Below are the code and all the weights of a small trained network. Each question names an input and a target symbol and asks about switching units off, where a switched-off unit gives its printed mean instead of its output.

import numpy as np


def w(rows, s, z=0):
    codes = np.array(rows[::2]) - 128.0
    scale = np.full(codes.shape[1], s)
    scale[-1] = z or s
    return codes * scale


def norm(h):
    return h / np.sqrt((h * h).mean(-1, keepdims=True) + 1e-5)


def f(y):
    return np.maximum(y, 0)


def softmax(a):
    e = np.exp(a - a.max(-1, keepdims=True))
    return e / e.sum(-1, keepdims=True)


def log_softmax(a):
    a = a - a.max(-1, keepdims=True)
    return a - np.log(np.exp(a).sum(-1, keepdims=True))


def net(x, mask):
    ids = ['ΓΣΩαεζηλπτφ'.index(c) for c in x.split()]
    T = len(ids)
    res = E[ids] + P[:T]
    u = 0
    for l in range(2):
        r = norm(res)
        for j in range(2):
            rows = slice(3 * j, 3 * j + 3)
            q, k, v = (r @ M[l][rows].T for M in (Q, K, V))
            z = softmax(np.where(np.tri(T) > 0, q @ k.T / 3**0.5, -1e9)) @ v
            o = O[l][rows]
            res = res + np.where(mask[u + j], z, o[:, -1]) @ o[:, :-1]
        u += 2
        y = f(norm(res) @ A[l][:, :-1].T + A[l][:, -1])
        res = res + np.where(mask[u : u + 4], y, B[l][:, -1]) @ B[l][:, :-1]
        u += 4
    return log_softmax(norm(res)[-1] @ U[:, :-1].T + U[:, -1])


Q, K, V, O, A, B = {}, {}, {}, {}, {}, {}
E = w([
[92,198,152,101],'Γ',
[125,57,87,163],'Σ',
[21,103,190,91],'Ω',
[84,30,109,250],'α',
[120,113,136,169],'ε',
[55,171,230,51],'ζ',
[105,140,218,224],'η',
[123,50,146,121],'λ',
[139,158,222,170],'π',
[56,83,97,89],'τ',
[113,194,130,183],'φ',
],0.012)
P = w([
[126,151,87,121],'0',
[5,137,193,176],'1',
[152,122,132,113],'2',
[25,129,160,173],'3',
[151,124,130,113],'4',
[61,136,133,180],'5',
[151,123,134,114],'6',
[60,132,118,177],'7',
[149,124,132,112],'8',
[60,135,127,185],'9',
],0.025)
Q[0] = w([
[94,154,39,131],'L0H0',
[160,145,120,235],'L0H0',
[252,210,111,65],'L0H0',
[66,164,218,124],'L0H1',
[90,177,205,195],'L0H1',
[25,225,95,115],'L0H1',
],0.026)
K[0] = w([
[93,189,19,155],'L0H0',
[121,154,136,244],'L0H0',
[252,196,63,89],'L0H0',
[79,155,248,93],'L0H1',
[144,150,203,183],'L0H1',
[1,191,122,109],'L0H1',
],0.023)
V[0] = w([
[224,150,111,82],'L0H0',
[168,66,187,150],'L0H0',
[147,142,147,253],'L0H0',
[108,94,169,114],'L0H1',
[74,194,143,127],'L0H1',
[98,144,195,145],'L0H1',
],0.029)
O[0] = w([
[209,130,107,10,3],'L0H0',
[67,79,238,34,140],'L0H0',
[8,209,123,32,173],'L0H0',
[158,114,210,75,175],'L0H1',
[226,195,117,190,197],'L0H1',
[149,202,177,84,219],'L0H1',
],0.017,0.024)
A[0] = w([
[72,83,38,110,153],'L0N0',
[95,1,122,133,231],'L0N1',
[47,136,87,98,6],'L0N2',
[178,157,142,192,85],'L0N3',
],0.037,0.0019)
B[0] = w([
[3,111,99,74,158],'L0N0',
[86,20,201,35,180],'L0N1',
[139,131,190,178,190],'L0N2',
[73,120,170,74,249],'L0N3',
],0.029,0.017)
Q[1] = w([
[45,185,157,206],'L1H0',
[54,92,71,155],'L1H0',
[204,214,80,198],'L1H0',
[178,64,149,137],'L1H1',
[186,141,115,2],'L1H1',
[59,54,118,59],'L1H1',
],0.03)
K[1] = w([
[115,133,13,223],'L1H0',
[70,76,106,125],'L1H0',
[236,130,29,50],'L1H0',
[176,90,203,133],'L1H1',
[146,182,243,46],'L1H1',
[4,139,218,138],'L1H1',
],0.028)
V[1] = w([
[117,123,17,151],'L1H0',
[253,77,111,49],'L1H0',
[92,115,220,183],'L1H0',
[133,1,103,115],'L1H1',
[146,84,10,98],'L1H1',
[57,196,105,68],'L1H1',
],0.028)
O[1] = w([
[108,87,79,61,115],'L1H0',
[6,172,64,178,1],'L1H0',
[189,119,205,193,188],'L1H0',
[197,83,216,144,88],'L1H1',
[142,27,153,82,78],'L1H1',
[154,152,65,55,153],'L1H1',
],0.026,0.029)
A[1] = w([
[215,168,126,199,80],'L1N0',
[253,75,181,119,169],'L1N1',
[146,83,38,104,3],'L1N2',
[82,76,165,57,102],'L1N3',
],0.039,0.0077)
B[1] = w([
[157,129,206,51,181],'L1N0',
[107,139,1,154,252],'L1N1',
[109,203,192,166,137],'L1N2',
[164,73,193,146,196],'L1N3',
],0.047,0.03)
U = w([
[26,82,191,79,111],'Γ',
[131,96,56,180,220],'Σ',
[139,154,237,157,37],'Ω',
[180,158,85,91,149],'α',
[134,61,104,53,177],'ε',
[92,153,128,196,253],'ζ',
[154,181,197,43,36],'η',
[225,131,159,190,83],'λ',
[56,135,86,47,194],'π',
[125,74,153,197,186],'τ',
[120,105,205,2,16],'φ',
],0.013,0.0046)

Each question gives the input, a string of symbols that net reads in full, and the target symbol t.
The units are the heads (3 rows each of Q, K, V and O) and the neurons (one row each of A and B). Each row of codes is followed by its name. A weight is (code - 128) times the scale printed after its matrix; where a second scale follows, it is the last column's (O, A, B and U).
mask holds one flag per unit, layer by layer, with each layer's heads first. A switched-off unit (its flag False) gives its mean, the last column of its rows in O or B, instead of its output. The means were averaged over made-up inputs and are rounded, as every weight is.
A unit's drop is (log p(t) with every unit on - log p(t) with that unit switched off) / (log p(t) with every unit on - log p(t) with every unit switched off).
The circuit of an input: a set's keep is (log p(t) with only the set's units on - log p(t) with every unit switched off) / (log p(t) with every unit on - log p(t) with every unit switched off). Starting from all 12 units, units are removed one at a time, each time the one whose removal leaves the highest keep (on an exact tie, the one counted first), for as long as the keep stays at least 0.8.
units of the circuit, in order: the units of the circuit, biggest drop first
most important unit: the unit with the biggest drop
k most important neurons: the k neurons with the biggest drops, biggest first
k most important neurons of layer l: the k neurons of layer l with the biggest drops, biggest first
heads that matter: for each layer, one digit per head in row order, 1 if its drop is at least 0.15 and else 0, layers parted by /
input φ φ ε Γ τ π, target φ: units of the circuit, in order -> [L0H0 L0H1 L1H0 L1N1]
input π ζ φ φ, target π: units of the circuit, in order -> [L0H1 L0H0 L1H1]
input π ε π Σ η η, target π: units of the circuit, in order -> [L0H1 L0H0 L1H1]
input Σ λ Σ Γ, target Σ: units of the circuit, in order -> [L1H1 L0H1 L1N1]
input Σ λ Γ ε π Ω ε π, target Σ: heads that matter -> 11 / 01
input φ α Γ τ λ η π ε λ η, target φ: most important unit -> L0H0
input Σ φ φ Γ λ, target ε: units of the circuit, in order -> [L0H1 L0H0 L1N1]
input τ Γ ε, target φ: 3 most important neurons of layer 0 -> [L0N1 L0N3 L0N0]
input φ ζ ζ λ ε ε ζ Γ ζ π, target φ: units of the circuit, in order -> [L1H0 L0H0 L0H1 L1N1]
input α Γ α ζ, target α: 2 most important neurons of layer 1 -> [L1N1 L1N0]
input Γ α τ π, target Γ: units of the circuit, in order -> [L0H0 L1H0 L0H1 L1H1]
input α η λ λ τ η, target α: heads that matter -> 11 / 10
input ζ ε λ ε, target ζ: units of the circuit, in order -> [L0H0 L0H1 L1H0]
input π φ Γ ζ λ ε η Σ φ Σ, target π: most important neuron -> [L0N1]
input ζ Ω α π, target ζ: 2 most important neurons of layer 1 -> [L1N0 L1N3]
input ε λ Γ η Γ τ Γ π η φ, target ε: units of the circuit, in order -> [L0H1 L1H1 L1H0 L0H0]
input η ε λ, target ε: heads that matter -> 11 / 10
input ε φ φ, target π: heads that matter -> 10 / 10
input τ Γ φ η λ π, target τ: 2 most important neurons of layer 0 -> [L0N3 L0N0]
input λ ε φ η π, target α: units of the circuit, in order -> [L1N1 L0H0 L1H0]
input Σ ε ζ Ω π λ Ω α ε η, target Σ: 2 most important neurons -> [L1N1 L0N0]
input λ Ω τ Γ η ε, target λ: 2 most important neurons -> [L0N1 L1N1]
input λ ζ Σ ζ Γ π, target λ: most important unit -> L0N1
input τ π ε η, target τ: heads that matter -> 11 / 01
input τ λ Ω, target λ: units of the circuit, in order -> [L1H0 L1N1]
input Σ π Σ Ω ζ π ε φ, target Σ: units of the circuit, in order -> [L0H1 L1H1 L1N1]
input α ζ η π α φ, target α: most important unit -> L0H1
input λ λ α π ζ π λ λ, target λ: units of the circuit, in order -> [L0N1 L0H1 L1N1 L1H0]
